Below are the code and all the weights of a small trained network. Each question names an input and a target symbol and asks about switching units off, where a switched-off unit gives its printed mean instead of its output.

import numpy as np


def w(rows, s, z=0):
    codes = np.array(rows[::2]) - 128.0
    scale = np.full(codes.shape[1], s)
    scale[-1] = z or s
    return codes * scale


def f(y):
    return np.maximum(y, 0)


def softmax(a):
    e = np.exp(a - a.max(-1, keepdims=True))
    return e / e.sum(-1, keepdims=True)


def log_softmax(a):
    a = a - a.max(-1, keepdims=True)
    return a - np.log(np.exp(a).sum(-1, keepdims=True))


def net(x, mask):
    ids = ['ΔΛαβεζμξπτψ'.index(c) for c in x.split()]
    T = len(ids)
    res = E[ids] + P[:T]
    r = res
    for j in range(2):
        rows = slice(2 * j, 2 * j + 2)
        q, k, v = (r @ M[0][rows].T for M in (Q, K, V))
        z = softmax(np.where(np.tri(T) > 0, q @ k.T / 2**0.5, -1e9)) @ v
        o = O[0][rows]
        res = res + np.where(mask[j], z, o[:, -1]) @ o[:, :-1]
    y = f(res @ A[0][:, :-1].T + A[0][:, -1])
    res = res + np.where(mask[2:26], y, B[0][:, -1]) @ B[0][:, :-1]
    return log_softmax(res[-1] @ U[:, :-1].T + U[:, -1])


Q, K, V, O, A, B = {}, {}, {}, {}, {}, {}
E = w([
[135,140,114],'Δ',
[131,138,112],'Λ',
[112,126,120],'α',
[129,191,219],'β',
[95,127,118],'ε',
[18,45,170],'ζ',
[187,34,122],'μ',
[160,61,145],'ξ',
[224,113,253],'π',
[144,61,154],'τ',
[145,152,96],'ψ',
],0.018)
P = w([
[59,169,100],'0',
[122,87,130],'1',
[103,88,153],'2',
[100,89,171],'3',
[111,59,188],'4',
[114,49,208],'5',
[125,58,214],'6',
[108,28,221],'7',
[110,56,236],'8',
[67,21,244],'9',
[109,38,253],'10',
],0.0031)
Q[0] = w([
[108,49,218],'head 1',
[193,68,235],'head 1',
[246,139,169],'head 2',
[63,237,230],'head 2',
],0.011)
K[0] = w([
[160,90,254],'head 1',
[100,49,185],'head 1',
[139,102,174],'head 2',
[231,221,146],'head 2',
],0.011)
V[0] = w([
[33,76,71],'head 1',
[73,143,195],'head 1',
[39,109,141],'head 2',
[147,2,181],'head 2',
],0.011)
O[0] = w([
[6,105,143,75],'head 1',
[137,185,175,185],'head 1',
[101,204,194,147],'head 2',
[120,57,188,254],'head 2',
],0.011,0.0063)
A[0] = w([
[131,93,105,80],'neuron 1',
[210,233,102,148],'neuron 2',
[60,173,199,242],'neuron 3',
[108,188,116,78],'neuron 4',
[92,106,116,208],'neuron 5',
[91,102,49,144],'neuron 6',
[10,96,119,25],'neuron 7',
[190,79,206,98],'neuron 8',
[120,107,112,98],'neuron 9',
[100,164,122,62],'neuron 10',
[61,162,119,142],'neuron 11',
[67,122,205,80],'neuron 12',
[118,155,169,96],'neuron 13',
[70,92,181,134],'neuron 14',
[183,85,133,164],'neuron 15',
[148,152,138,142],'neuron 16',
[186,152,122,1],'neuron 17',
[99,116,105,90],'neuron 18',
[82,90,9,109],'neuron 19',
[83,101,62,159],'neuron 20',
[77,106,122,52],'neuron 21',
[41,158,77,188],'neuron 22',
[95,127,177,181],'neuron 23',
[109,138,166,177],'neuron 24',
],0.013,0.0042)
B[0] = w([
[156,202,203,137],'neuron 1',
[129,59,69,178],'neuron 2',
[139,187,38,207],'neuron 3',
[47,135,136,137],'neuron 4',
[138,43,94,156],'neuron 5',
[163,6,136,136],'neuron 6',
[199,144,130,165],'neuron 7',
[62,223,72,251],'neuron 8',
[111,135,142,133],'neuron 9',
[113,136,184,133],'neuron 10',
[113,74,148,149],'neuron 11',
[162,190,164,194],'neuron 12',
[141,67,150,156],'neuron 13',
[49,136,158,198],'neuron 14',
[77,101,190,193],'neuron 15',
[129,118,118,149],'neuron 16',
[85,85,136,151],'neuron 17',
[158,117,136,132],'neuron 18',
[151,69,141,137],'neuron 19',
[82,119,107,139],'neuron 20',
[253,163,112,143],'neuron 21',
[109,85,95,149],'neuron 22',
[150,134,80,183],'neuron 23',
[218,112,86,169],'neuron 24',
],0.0047,0.017)
U = w([
[133,105,101,86],'Δ',
[122,102,93,121],'Λ',
[116,118,103,76],'α',
[212,157,67,250],'β',
[98,126,88,133],'ε',
[84,183,152,47],'ζ',
[94,60,150,121],'μ',
[102,89,152,140],'ξ',
[255,79,197,124],'π',
[93,106,146,126],'τ',
[141,86,73,166],'ψ',
],0.011,0.0026)

Each question gives the input, a string of symbols that net reads in full, and the target symbol t.
The units are the heads (2 rows each of Q, K, V and O) and the neurons (one row each of A and B). Each row of codes is followed by its name. A weight is (code - 128) times the scale printed after its matrix; where a second scale follows, it is the last column's (O, A, B and U).
mask holds one flag per unit, heads first, then neurons. A switched-off unit (its flag False) gives its mean, the last column of its rows in O or B, instead of its output. The means were averaged over made-up inputs and are rounded, as every weight is.
A unit's drop is (log p(t) with every unit on - log p(t) with that unit switched off) / (log p(t) with every unit on - log p(t) with every unit switched off).
The circuit of an input: a set's keep is (log p(t) with only the set's units on - log p(t) with every unit switched off) / (log p(t) with every unit on - log p(t) with every unit switched off). Starting from the 12 units with the biggest drops (on a tie, the unit counted first), units are removed one at a time, each time the one whose removal leaves the highest keep (on an exact tie, the one counted first), for as long as the keep stays at least 0.8.
units of the circuit, in order: the units of the circuit, biggest drop first
most important unit: the unit with the biggest drop
k most important neurons: the k neurons with the biggest drops, biggest first
heads that matter: for each layer, one digit per head in row order, 1 if its drop is at least 0.15 and else 0, layers parted by /
drop when u is switched off: that unit's drop, to one decimal
input μ μ π τ, target π: heads that matter -> 11
input ζ β τ ε β π π ε ζ, target π: heads that matter -> 10
input Λ Λ ψ β ξ Λ ψ μ, target μ: 2 most important neurons -> neuron 15; neuron 3
input ξ μ ψ ψ ε μ, target μ: units of the circuit, in order -> head 1; head 2; neuron 15
input ξ Δ ξ, target μ: heads that matter -> 11
input ζ ε τ ξ, target ζ: 2 most important neurons -> neuron 14; neuron 12
input ψ β ε ξ ε π ζ ζ ξ, target ζ: units of the circuit, in order -> neuron 8; head 2
input ε Λ Δ ε β τ β β Δ β ε, target β: heads that matter -> 11
input ζ β ψ π Λ π β β, target π: most important unit -> head 1
input τ ε ψ β ε Λ ε ζ Λ τ, target ζ: units of the circuit, in order -> head 2; neuron 12; head 1
input ζ Λ ξ ξ ξ μ Δ ξ ε μ μ, target ζ: units of the circuit, in order -> head 2; neuron 8
input ε τ μ β, target β: heads that matter -> 01
input α β ζ β ζ β Λ π ε, target β: 2 most important neurons -> neuron 14; neuron 15
input Δ μ ψ ξ Δ Λ ξ ζ μ, target ζ: most important neuron -> neuron 14
input ζ ζ β Λ ψ, target ζ: drop when neuron 12 is switched off -> 0.1
input Λ Λ ζ ζ ε ζ τ β ψ ζ ψ, target ζ: drop when neuron 2 is switched off -> 0.2
input τ β π τ, target π: drop when neuron 14 is switched off -> 0.3
